Here is a tiny trained network, its code and every weight. The questions are about switching its units off for an input and a target symbol, where a switched-off unit gives its printed mean instead of its output.

import numpy as np


def w(rows, s, z=0):
    codes = np.array(rows[::2]) - 128.0
    scale = np.full(codes.shape[1], s)
    scale[-1] = z or s
    return codes * scale


def f(y):
    return y / 2 * (1 + np.tanh(0.7978845608 * (y + 0.044715 * y**3)))


def softmax(a):
    e = np.exp(a - a.max(-1, keepdims=True))
    return e / e.sum(-1, keepdims=True)


def log_softmax(a):
    a = a - a.max(-1, keepdims=True)
    return a - np.log(np.exp(a).sum(-1, keepdims=True))


def net(x, mask):
    ids = ['βγδζηθλμξπτω'.index(c) for c in x.split()]
    T = len(ids)
    res = E[ids] + P[:T]
    u = 0
    for l in range(3):
        q, k, v = (res @ M[l].T for M in (Q, K, V))
        z = softmax(np.where(np.tri(T) > 0, q @ k.T / 3**0.5, -1e9)) @ v
        res = res + np.where(mask[u], z, O[l][:, -1]) @ O[l][:, :-1]
        u += 1
        y = f(res @ A[l][:, :-1].T + A[l][:, -1])
        res = res + np.where(mask[u : u + 4], y, B[l][:, -1]) @ B[l][:, :-1]
        u += 4
    return log_softmax(res[-1] @ U[:, :-1].T + U[:, -1])


Q, K, V, O, A, B = {}, {}, {}, {}, {}, {}
E = w([
[133,82,135,167,154],'β',
[96,149,185,85,71],'γ',
[250,74,145,100,98],'δ',
[53,129,89,152,241],'ζ',
[109,78,98,163,67],'η',
[84,114,106,36,81],'θ',
[98,79,35,53,132],'λ',
[111,135,174,220,117],'μ',
[41,176,184,119,193],'ξ',
[107,75,95,78,146],'π',
[78,196,163,92,28],'τ',
[180,137,34,169,117],'ω',
],0.014)
P = w([
[189,92,194,86,151],'0',
[253,146,152,73,131],'1',
[235,148,137,86,120],'2',
[217,152,119,83,110],'3',
[196,148,113,102,101],'4',
[167,119,99,108,96],'5',
[162,136,89,113,88],'6',
[139,127,84,127,79],'7',
[124,115,77,132,79],'8',
[115,102,64,123,73],'9',
[101,90,78,135,72],'10',
[73,61,66,134,74],'11',
[62,57,69,147,71],'12',
[32,38,74,154,80],'13',
],0.0031)
Q[0] = w([
[146,79,112,203,111],'0.h0',
[148,91,88,84,8],'0.h0',
[184,116,97,100,13],'0.h0',
],0.012)
K[0] = w([
[70,82,142,159,99],'0.h0',
[161,68,67,162,46],'0.h0',
[158,99,86,154,4],'0.h0',
],0.012)
V[0] = w([
[119,212,81,177,69],'0.h0',
[97,201,157,73,224],'0.h0',
[2,155,135,98,148],'0.h0',
],0.0079)
O[0] = w([
[114,161,50,147,7,142],'0.h0',
[117,254,164,65,165,2],'0.h0',
[248,228,111,87,130,49],'0.h0',
],0.0057,0.0038)
A[0] = w([
[253,139,135,63,24,126],'0.n0',
[172,90,98,140,215,252],'0.n1',
[234,125,100,192,126,186],'0.n2',
[64,168,44,167,231,69],'0.n3',
],0.0067,0.0017)
B[0] = w([
[122,35,189,81,42,217],'0.n0',
[136,163,18,156,254,238],'0.n1',
[234,66,112,224,183,250],'0.n2',
[7,223,84,150,126,169],'0.n3',
],0.006,0.0017)
Q[1] = w([
[165,76,120,255,121],'1.h0',
[64,133,115,114,170],'1.h0',
[185,119,99,98,81],'1.h0',
],0.0092)
K[1] = w([
[120,2,104,195,31],'1.h0',
[85,212,70,122,93],'1.h0',
[144,102,177,40,134],'1.h0',
],0.0075)
V[1] = w([
[61,246,105,203,167],'1.h0',
[254,201,182,175,159],'1.h0',
[105,157,197,151,160],'1.h0',
],0.0059)
O[1] = w([
[112,255,128,131,156,3],'1.h0',
[106,134,166,166,228,35],'1.h0',
[203,158,170,122,143,54],'1.h0',
],0.0071,0.0038)
A[1] = w([
[201,46,183,27,212,131],'1.n0',
[132,77,96,201,77,252],'1.n1',
[186,143,144,196,182,233],'1.n2',
[190,70,253,130,144,148],'1.n3',
],0.0071,0.0031)
B[1] = w([
[116,151,134,14,233,156],'1.n0',
[104,36,146,148,160,249],'1.n1',
[176,124,128,246,182,144],'1.n2',
[107,132,254,132,159,154],'1.n3',
],0.0065,0.013)
Q[2] = w([
[228,254,181,79,149],'2.h0',
[69,67,134,114,72],'2.h0',
[186,157,155,170,124],'2.h0',
],0.007)
K[2] = w([
[66,253,169,108,123],'2.h0',
[119,12,123,130,67],'2.h0',
[167,219,178,124,126],'2.h0',
],0.0058)
V[2] = w([
[102,126,1,191,139],'2.h0',
[14,147,201,219,63],'2.h0',
[80,44,112,219,53],'2.h0',
],0.0058)
O[2] = w([
[218,142,11,150,99,140],'2.h0',
[239,76,255,138,84,110],'2.h0',
[180,69,152,143,135,251],'2.h0',
],0.006,0.014)
A[2] = w([
[86,166,149,86,155,252],'2.n0',
[137,146,51,189,114,153],'2.n1',
[177,109,172,173,254,81],'2.n2',
[90,142,95,231,134,53],'2.n3',
],0.0079,0.0049)
B[2] = w([
[236,104,223,47,214,226],'2.n0',
[4,167,171,60,26,229],'2.n1',
[55,221,16,204,16,254],'2.n2',
[164,50,182,59,2,178],'2.n3',
],0.0061,0.0066)
U = w([
[120,144,58,207,194,171],'β',
[151,115,230,112,107,50],'γ',
[26,104,158,144,168,112],'δ',
[104,179,107,117,85,241],'ζ',
[254,90,149,149,162,186],'η',
[146,104,132,29,111,96],'θ',
[120,115,21,63,158,19],'λ',
[108,159,194,229,97,104],'μ',
[187,142,170,160,185,254],'ξ',
[191,100,64,97,227,77],'π',
[86,144,214,101,6,11],'τ',
[88,146,58,125,38,123],'ω',
],0.0081,0.0066)

Each question gives the input, a string of symbols that net reads in full, and the target symbol t.
The units are the heads (3 rows each of Q, K, V and O) and the neurons (one row each of A and B). Each row of codes is followed by its name. A weight is (code - 128) times the scale printed after its matrix; where a second scale follows, it is the last column's (O, A, B and U).
mask holds one flag per unit, layer by layer, with each layer's heads first. A switched-off unit (its flag False) gives its mean, the last column of its rows in O or B, instead of its output. The means were averaged over made-up inputs and are rounded, as every weight is.
A unit's drop is (log p(t) with every unit on - log p(t) with that unit switched off) / (log p(t) with every unit on - log p(t) with every unit switched off).
The circuit of an input: a set's keep is (log p(t) with only the set's units on - log p(t) with every unit switched off) / (log p(t) with every unit on - log p(t) with every unit switched off). Starting from the 12 units with the biggest drops (on a tie, the unit counted first), units are removed one at a time, each time the one whose removal leaves the highest keep (on an exact tie, the one counted first), for as long as the keep stays at least 0.8.
circuit, biggest first: the units of the circuit, biggest drop first
most important unit: the unit with the biggest drop
k most important neurons: the k neurons with the biggest drops, biggest first
top k neurons in layer l: the k neurons of layer l with the biggest drops, biggest first
input η θ λ ω η γ η η τ ξ ξ ζ γ, target η: most important neuron : (2.n1)
input θ ζ ξ π η ξ β ω θ η η η τ, target η: circuit, biggest first : (2.h0, 2.n2, 2.n1)
input λ η θ, target η: 4 most important neurons : (2.n1, 2.n2, 1.n0, 1.n1)
input τ θ μ, target μ: top 2 neurons in layer 2 : (2.n2, 2.n0)
input η θ δ τ μ, target δ: circuit, biggest first : (0.n0, 1.h0, 2.h0, 1.n0)
input θ θ λ, target λ: circuit, biggest first : (2.h0, 1.n3, 0.h0, 1.n0)
input β ζ τ, target ζ: circuit, biggest first : (1.h0, 0.h0, 2.h0, 1.n1)
input θ γ ω θ θ λ θ η ζ ζ η μ θ μ, target η: circuit, biggest first : (1.h0, 2.h0, 0.h0, 1.n1)
input β δ μ β, target δ: 2 most important neurons : (1.n0, 1.n3)
input θ θ γ γ γ μ ω λ ω β ω β, target ω: 2 most important neurons : (2.n1, 2.n0)
input δ θ η η η π λ λ, target η: circuit, biggest first : (2.h0, 0.h0, 1.n1, 1.n0)
input θ θ ω ξ η ξ β, target β: top 2 neurons in layer 0 : (0.n2, 0.n3)
input β β η τ η δ λ η, target δ: 3 most important neurons : (0.n0, 0.n2, 2.n0)
input β θ θ μ, target μ: top 2 neurons in layer 1 : (1.n2, 1.n3)
input μ ω τ θ, target ω: 3 most important neurons : (0.n2, 2.n0, 1.n3)
input η δ ω θ ω θ θ θ, target ω: most important unit : 1.n0
input θ η β ω τ δ ξ δ θ π τ, target δ: 2 most important neurons : (0.n0, 1.n0)
input η ζ π θ ω ω ω, target ω: circuit, biggest first : (2.n1, 2.h0, 2.n0, 1.n3)
input λ γ δ ω τ λ λ, target ω: top 2 neurons in layer 0 : (0.n2, 0.n1)
input β γ γ, target γ: most important unit : 2.h0
input β γ π, target π: top 2 neurons in layer 2 : (2.n1, 2.n0)
input γ τ π, target π: circuit, biggest first : (2.n1, 1.n0, 2.n3, 0.h0)
input π ζ ζ π β π θ θ π θ δ, target δ: top 2 neurons in layer 1 : (1.n3, 1.n0)
input ξ β θ τ β ζ, target ζ: top 2 neurons in layer 0 : (0.n3, 0.n1)
input μ θ θ η β ω λ θ τ δ μ, target δ: circuit, biggest first : (1.h0, 0.n0, 2.h0, 1.n0)
input π θ λ, target λ: top 3 neurons in layer 1 : (1.n3, 1.n0, 1.n1)
input η λ δ δ λ, target δ: most important unit : 0.n0
input ω η ζ ξ η θ τ π, target η: 2 most important neurons : (2.n2, 1.n0)
